Below are the code and all the weights of a small trained network. Each question names an input and a target symbol and asks about switching units off, where a switched-off unit gives its printed mean instead of its output.

import numpy as np


def w(rows, s, z=0):
    codes = np.array(rows[::2]) - 128.0
    scale = np.full(codes.shape[1], s)
    scale[-1] = z or s
    return codes * scale


def f(y):
    return np.maximum(y, 0)


def softmax(a):
    e = np.exp(a - a.max(-1, keepdims=True))
    return e / e.sum(-1, keepdims=True)


def log_softmax(a):
    a = a - a.max(-1, keepdims=True)
    return a - np.log(np.exp(a).sum(-1, keepdims=True))


def net(x, mask):
    ids = ['ΓΛΞΣαζηθμπφω'.index(c) for c in x.split()]
    T = len(ids)
    res = E[ids] + P[:T]
    u = 0
    for l in range(3):
        q, k, v = (res @ M[l].T for M in (Q, K, V))
        z = softmax(np.where(np.tri(T) > 0, q @ k.T / 3**0.5, -1e9)) @ v
        res = res + np.where(mask[u], z, O[l][:, -1]) @ O[l][:, :-1]
        u += 1
        y = f(res @ A[l][:, :-1].T + A[l][:, -1])
        res = res + np.where(mask[u : u + 8], y, B[l][:, -1]) @ B[l][:, :-1]
        u += 8
    return log_softmax(res[-1] @ U[:, :-1].T + U[:, -1])


Q, K, V, O, A, B = {}, {}, {}, {}, {}, {}
E = w([
[217,142,144],'Γ',
[167,80,99],'Λ',
[222,7,80],'Ξ',
[126,53,167],'Σ',
[147,99,187],'α',
[181,162,76],'ζ',
[124,88,168],'η',
[77,222,90],'θ',
[213,93,185],'μ',
[103,187,210],'π',
[85,9,108],'φ',
[107,106,110],'ω',
],0.019)
P = w([
[141,127,136],'0',
[150,254,195],'1',
[129,89,132],'2',
[139,124,142],'3',
[138,185,90],'4',
[125,85,135],'5',
[152,142,145],'6',
[135,185,95],'7',
[122,83,140],'8',
[169,134,138],'9',
[133,181,93],'10',
[129,85,141],'11',
],0.015)
Q[0] = w([
[122,2,82],'L0H1',
[255,209,92],'L0H1',
[176,193,28],'L0H1',
],0.0034)
K[0] = w([
[154,99,67],'L0H1',
[46,172,249],'L0H1',
[41,176,123],'L0H1',
],0.011)
V[0] = w([
[161,84,64],'L0H1',
[52,253,238],'L0H1',
[188,23,29],'L0H1',
],0.0048)
O[0] = w([
[16,146,52,180],'L0H1',
[121,120,94,2],'L0H1',
[147,3,90,232],'L0H1',
],0.0051,0.0046)
A[0] = w([
[169,120,5,153],'L0N1',
[115,92,166,131],'L0N2',
[190,238,222,132],'L0N3',
[75,199,139,56],'L0N4',
[144,49,226,154],'L0N5',
[66,39,216,141],'L0N6',
[85,181,140,3],'L0N7',
[100,110,3,79],'L0N8',
],0.0057,0.0034)
B[0] = w([
[98,139,99,247],'L0N1',
[168,94,112,172],'L0N2',
[96,1,49,204],'L0N3',
[176,131,108,159],'L0N4',
[110,119,80,253],'L0N5',
[178,72,149,230],'L0N6',
[212,42,64,142],'L0N7',
[148,108,63,194],'L0N8',
],0.0084,0.0052)
Q[1] = w([
[146,254,186],'L1H1',
[113,198,141],'L1H1',
[115,85,166],'L1H1',
],0.0076)
K[1] = w([
[141,165,116],'L1H1',
[249,106,172],'L1H1',
[87,116,191],'L1H1',
],0.011)
V[1] = w([
[1,135,107],'L1H1',
[52,107,148],'L1H1',
[20,150,113],'L1H1',
],0.008)
O[1] = w([
[87,108,93,60],'L1H1',
[139,255,137,122],'L1H1',
[180,185,154,3],'L1H1',
],0.0078,0.0046)
A[1] = w([
[51,38,1,112],'L1N1',
[78,117,78,147],'L1N2',
[30,89,152,188],'L1N3',
[107,189,173,253],'L1N4',
[62,136,13,175],'L1N5',
[173,133,86,140],'L1N6',
[211,167,65,108],'L1N7',
[182,58,132,130],'L1N8',
],0.0091,0.0058)
B[1] = w([
[155,187,194,251],'L1N1',
[147,185,103,159],'L1N2',
[42,194,149,153],'L1N3',
[9,85,89,132],'L1N4',
[161,146,120,184],'L1N5',
[112,207,123,160],'L1N6',
[87,151,185,154],'L1N7',
[138,125,138,204],'L1N8',
],0.011,0.021)
Q[2] = w([
[105,18,136],'L2H1',
[170,82,56],'L2H1',
[1,5,127],'L2H1',
],0.0072)
K[2] = w([
[89,78,46],'L2H1',
[55,123,254],'L2H1',
[168,140,104],'L2H1',
],0.0059)
V[2] = w([
[92,86,98],'L2H1',
[112,255,172],'L2H1',
[186,106,79],'L2H1',
],0.0058)
O[2] = w([
[151,136,122,44],'L2H1',
[133,124,105,255],'L2H1',
[173,91,2,117],'L2H1',
],0.011,0.0083)
A[2] = w([
[85,168,8,116],'L2N1',
[135,169,143,253],'L2N2',
[154,129,70,116],'L2N3',
[131,136,132,183],'L2N4',
[137,171,103,38],'L2N5',
[115,187,72,143],'L2N6',
[166,146,99,18],'L2N7',
[124,185,123,5],'L2N8',
],0.017,0.0045)
B[2] = w([
[189,254,160,175],'L2N1',
[63,140,55,253],'L2N2',
[210,20,159,139],'L2N3',
[90,51,48,165],'L2N4',
[48,38,179,176],'L2N5',
[172,35,50,201],'L2N6',
[104,100,178,163],'L2N7',
[98,71,203,191],'L2N8',
],0.0071,0.014)
U = w([
[138,103,146,77],'Γ',
[126,166,115,213],'Λ',
[205,199,202,135],'Ξ',
[101,91,230,1],'Σ',
[111,43,198,96],'α',
[120,57,41,161],'ζ',
[95,73,182,98],'η',
[98,200,45,162],'θ',
[164,24,139,58],'μ',
[5,77,125,189],'π',
[76,207,231,127],'φ',
[88,120,139,133],'ω',
],0.011,0.0056)

Each question gives the input, a string of symbols that net reads in full, and the target symbol t.
The units are the heads (3 rows each of Q, K, V and O) and the neurons (one row each of A and B). Each row of codes is followed by its name. A weight is (code - 128) times the scale printed after its matrix; where a second scale follows, it is the last column's (O, A, B and U).
mask holds one flag per unit, layer by layer, with each layer's heads first. A switched-off unit (its flag False) gives its mean, the last column of its rows in O or B, instead of its output. The means were averaged over made-up inputs and are rounded, as every weight is.
A unit's drop is (log p(t) with every unit on - log p(t) with that unit switched off) / (log p(t) with every unit on - log p(t) with every unit switched off).
The circuit of an input: a set's keep is (log p(t) with only the set's units on - log p(t) with every unit switched off) / (log p(t) with every unit on - log p(t) with every unit switched off). Starting from the 12 units with the biggest drops (on a tie, the unit counted first), units are removed one at a time, each time the one whose removal leaves the highest keep (on an exact tie, the one counted first), for as long as the keep stays at least 0.8.
units of the circuit, in order: the units of the circuit, biggest drop first
unit that matters most: the unit with the biggest drop
k most important neurons: the k neurons with the biggest drops, biggest first
k most important neurons of layer l: the k neurons of layer l with the biggest drops, biggest first
drop of u: that unit's drop, to one decimal
input Λ Ξ Ξ ω π μ θ π φ φ π μ, target μ: 2 most important neurons of layer 2 : [L2N2, L2N1]
input Ξ η α η α μ, target μ: 2 most important neurons of layer 1 : [L1N1, L1N7]
input φ Ξ Ξ φ η, target π: units of the circuit, in order : [L2N1, L1N1]
input α φ Ξ Ξ Ξ ζ Ξ Λ, target ζ: unit that matters most : L1N1
input Γ Ξ φ Ξ θ, target π: 4 most important neurons : [L2N5, L2N8, L2N6, L1N1]
input ω Γ Ξ Ξ Ξ φ Λ θ Ξ φ Ξ Ξ, target Ξ: units of the circuit, in order : [L1N1, L2N6]
input Ξ ζ φ Ξ ζ, target π: units of the circuit, in order : [L2N5, L2N8]
input Γ Σ θ φ Λ, target π: 2 most important neurons : [L2N5, L2N8]
input Ξ Ξ ζ, target ζ: units of the circuit, in order : [L2H1, L2N6]
input ω Λ Ξ Ξ θ ζ, target ζ: 4 most important neurons : [L1N1, L2N6, L1N3, L2N3]
input Ξ θ Ξ φ Ξ Ξ π θ θ φ α, target π: 2 most important neurons of layer 1 : [L1N1, L1N6]
input Ξ Ξ Ξ Ξ Ξ Σ α, target α: 3 most important neurons of layer 1 : [L1N1, L1N6, L1N2]
input Λ Ξ φ Ξ φ π φ θ, target π: 4 most important neurons : [L2N5, L2N8, L2N6, L0N3]
input φ μ α η ω φ Λ ζ, target π: 3 most important neurons : [L2N5, L2N8, L2N6]
input Ξ θ Ξ α, target α: unit that matters most : L2N2
input φ Λ Ξ Ξ Ξ π, target π: 2 most important neurons of layer 1 : [L1N1, L1N3]
input α Λ φ Ξ Λ, target π: 3 most important neurons : [L2N5, L2N8, L2N2]
input Ξ Ξ φ Ξ Ξ π φ Ξ, target π: 2 most important neurons of layer 1 : [L1N6, L1N7]
input Ξ φ Ξ Ξ Ξ φ φ π ω ζ Ξ Ξ, target Ξ: 2 most important neurons : [L1N1, L0N6]
input Σ η φ Γ Ξ ω α π, target θ: units of the circuit, in order : [L1N1]
input Ξ η θ π, target π: drop of L1N1 : 0.2
input Ξ ζ Γ Ξ φ φ, target φ: drop of L1N1 : 0.6
input Ξ φ Ξ φ Γ φ Ξ π, target θ: drop of L1N1 : 0.5
input Ξ Σ θ Ξ θ, target ζ: drop of L1N8 : 0.0
input θ Ξ φ Ξ Ξ φ Λ Ξ, target π: 3 most important neurons of layer 1 : [L1N1, L1N6, L1N7]
